Below are the code and all the weights of a small trained network. Each question names an input and a class and asks about switching units off, where a switched-off unit gives its printed mean instead of its output.

import numpy as np


def w(rows, s, z=0):
    codes = np.array(rows[::2]) - 128.0
    scale = np.full(codes.shape[1], s)
    scale[-1] = z or s
    return codes * scale


def f(y):
    return y / 2 * (1 + np.tanh(0.7978845608 * (y + 0.044715 * y**3)))


def log_softmax(a):
    a = a - a.max(-1, keepdims=True)
    return a - np.log(np.exp(a).sum(-1, keepdims=True))


def net(x, mask):
    res = np.array(x, float).reshape(1, 6) / 4 @ E
    y = f(res @ A[0][:, :-1].T + A[0][:, -1])
    res = res + np.where(mask, y, B[0][:, -1]) @ B[0][:, :-1]
    return log_softmax(res[-1] @ U[:, :-1].T + U[:, -1])


A, B = {}, {}
E = w([
[234,128,199],'x0',
[130,128,127],'x1',
[159,4,83],'x2',
[129,129,132],'x3',
[193,176,2],'x4',
[130,126,128],'x5',
],0.0068)
A[0] = w([
[143,31,110,135],'neuron 0',
[176,149,76,104],'neuron 1',
[98,86,180,102],'neuron 2',
[172,64,113,96],'neuron 3',
[109,207,136,123],'neuron 4',
[141,221,151,127],'neuron 5',
[251,137,181,175],'neuron 6',
[141,65,93,94],'neuron 7',
[183,153,74,109],'neuron 8',
[101,98,181,143],'neuron 9',
[114,57,98,106],'neuron 10',
[169,155,75,83],'neuron 11',
[127,177,161,78],'neuron 12',
[200,137,132,127],'neuron 13',
[103,160,53,81],'neuron 14',
[255,154,191,86],'neuron 15',
[151,111,181,111],'neuron 16',
[132,38,106,94],'neuron 17',
[25,136,61,86],'neuron 18',
[100,197,155,119],'neuron 19',
[72,78,188,99],'neuron 20',
[91,197,141,114],'neuron 21',
[107,134,197,254],'neuron 22',
[116,91,202,145],'neuron 23',
[112,211,160,131],'neuron 24',
[178,139,90,135],'neuron 25',
[108,178,142,109],'neuron 26',
[89,99,177,75],'neuron 27',
[153,151,78,86],'neuron 28',
[72,159,116,118],'neuron 29',
],0.0099,0.0072)
B[0] = w([
[208,168,149,181],'neuron 0',
[47,197,228,150],'neuron 1',
[129,197,162,155],'neuron 2',
[158,117,173,146],'neuron 3',
[176,88,151,163],'neuron 4',
[163,72,149,171],'neuron 5',
[53,74,65,209],'neuron 6',
[187,133,219,144],'neuron 7',
[66,208,190,157],'neuron 8',
[120,200,115,171],'neuron 9',
[195,87,189,152],'neuron 10',
[98,215,234,141],'neuron 11',
[146,103,178,128],'neuron 12',
[66,121,131,149],'neuron 13',
[93,122,178,149],'neuron 14',
[57,30,153,173],'neuron 15',
[78,143,134,140],'neuron 16',
[178,125,172,157],'neuron 17',
[66,53,161,178],'neuron 18',
[185,97,150,161],'neuron 19',
[115,194,157,174],'neuron 20',
[182,75,171,159],'neuron 21',
[135,149,45,254],'neuron 22',
[86,181,105,183],'neuron 23',
[211,95,128,174],'neuron 24',
[81,194,135,155],'neuron 25',
[206,101,180,139],'neuron 26',
[112,228,253,142],'neuron 27',
[77,169,222,135],'neuron 28',
[149,52,159,151],'neuron 29',
],0.0062,0.0071)
U = w([
[102,212,172,26],'0',
[251,69,171,33],'1',
[83,48,110,83],'2',
[154,133,74,254],'3',
[154,130,79,210],'4',
[153,128,83,181],'5',
],0.013,0.0036)

Each question gives the input, the list of numbers given to net, and the class t.
The units are the neurons (one row each of A and B). Each row of codes is followed by its name. A weight is (code - 128) times the scale printed after its matrix; where a second scale follows, it is the last column's (A, B and U).
mask holds one flag per neuron, in row order. A switched-off neuron (its flag False) gives its mean, the last column of its row in B, instead of its output. The means were averaged over made-up inputs and are rounded, as every weight is.
A unit's drop is (log p(t) with every unit on - log p(t) with that unit switched off) / (log p(t) with every unit on - log p(t) with every unit switched off).
The circuit of an input: a set's keep is (log p(t) with only the set's units on - log p(t) with every unit switched off) / (log p(t) with every unit on - log p(t) with every unit switched off). Starting from the 12 units with the biggest drops (on a tie, the unit counted first), units are removed one at a time, each time the one whose removal leaves the highest keep (on an exact tie, the one counted first), for as long as the keep stays at least 0.8.
units of the circuit, in order: the units of the circuit, biggest drop first
unit that matters most: the unit with the biggest drop
k most important neurons: the k neurons with the biggest drops, biggest first
drop of u: that unit's drop, to one decimal
input [5,-5,-8,-7,7,3], class 1: units of the circuit, in order => [neuron 5; neuron 24]
input [-4,-1,4,-3,1,-1], class 1: units of the circuit, in order => [neuron 6; neuron 10]
input [-8,3,-6,6,2,-3], class 2: units of the circuit, in order => [neuron 18; neuron 29]
input [-2,5,8,7,7,6], class 1: units of the circuit, in order => [neuron 10; neuron 7]
input [6,-4,4,-2,-3,4], class 2: units of the circuit, in order => [neuron 6; neuron 15]
input [-6,0,-4,-4,5,4], class 2: units of the circuit, in order => [neuron 18; neuron 0; neuron 29]
input [8,8,-7,7,0,1], class 2: unit that matters most => neuron 6
input [8,2,1,4,2,2], class 2: units of the circuit, in order => [neuron 15; neuron 6]
input [7,0,4,-8,-2,-4], class 3: 2 most important neurons => [neuron 18; neuron 0]
input [-3,3,7,-5,-6,-7], class 1: units of the circuit, in order => [neuron 10; neuron 0]
input [6,6,1,4,3,5], class 2: 2 most important neurons => [neuron 15; neuron 6]
input [-1,8,8,-6,7,-2], class 1: units of the circuit, in order => [neuron 10; neuron 7]
input [-1,5,-6,1,-5,5], class 1: drop of neuron 6 => 0.1
input [-8,5,-6,-2,2,8], class 2: unit that matters most => neuron 18
input [6,3,0,4,-4,7], class 4: drop of neuron 22 => 0.2
input [6,-5,2,2,-4,-4], class 2: drop of neuron 15 => 0.4
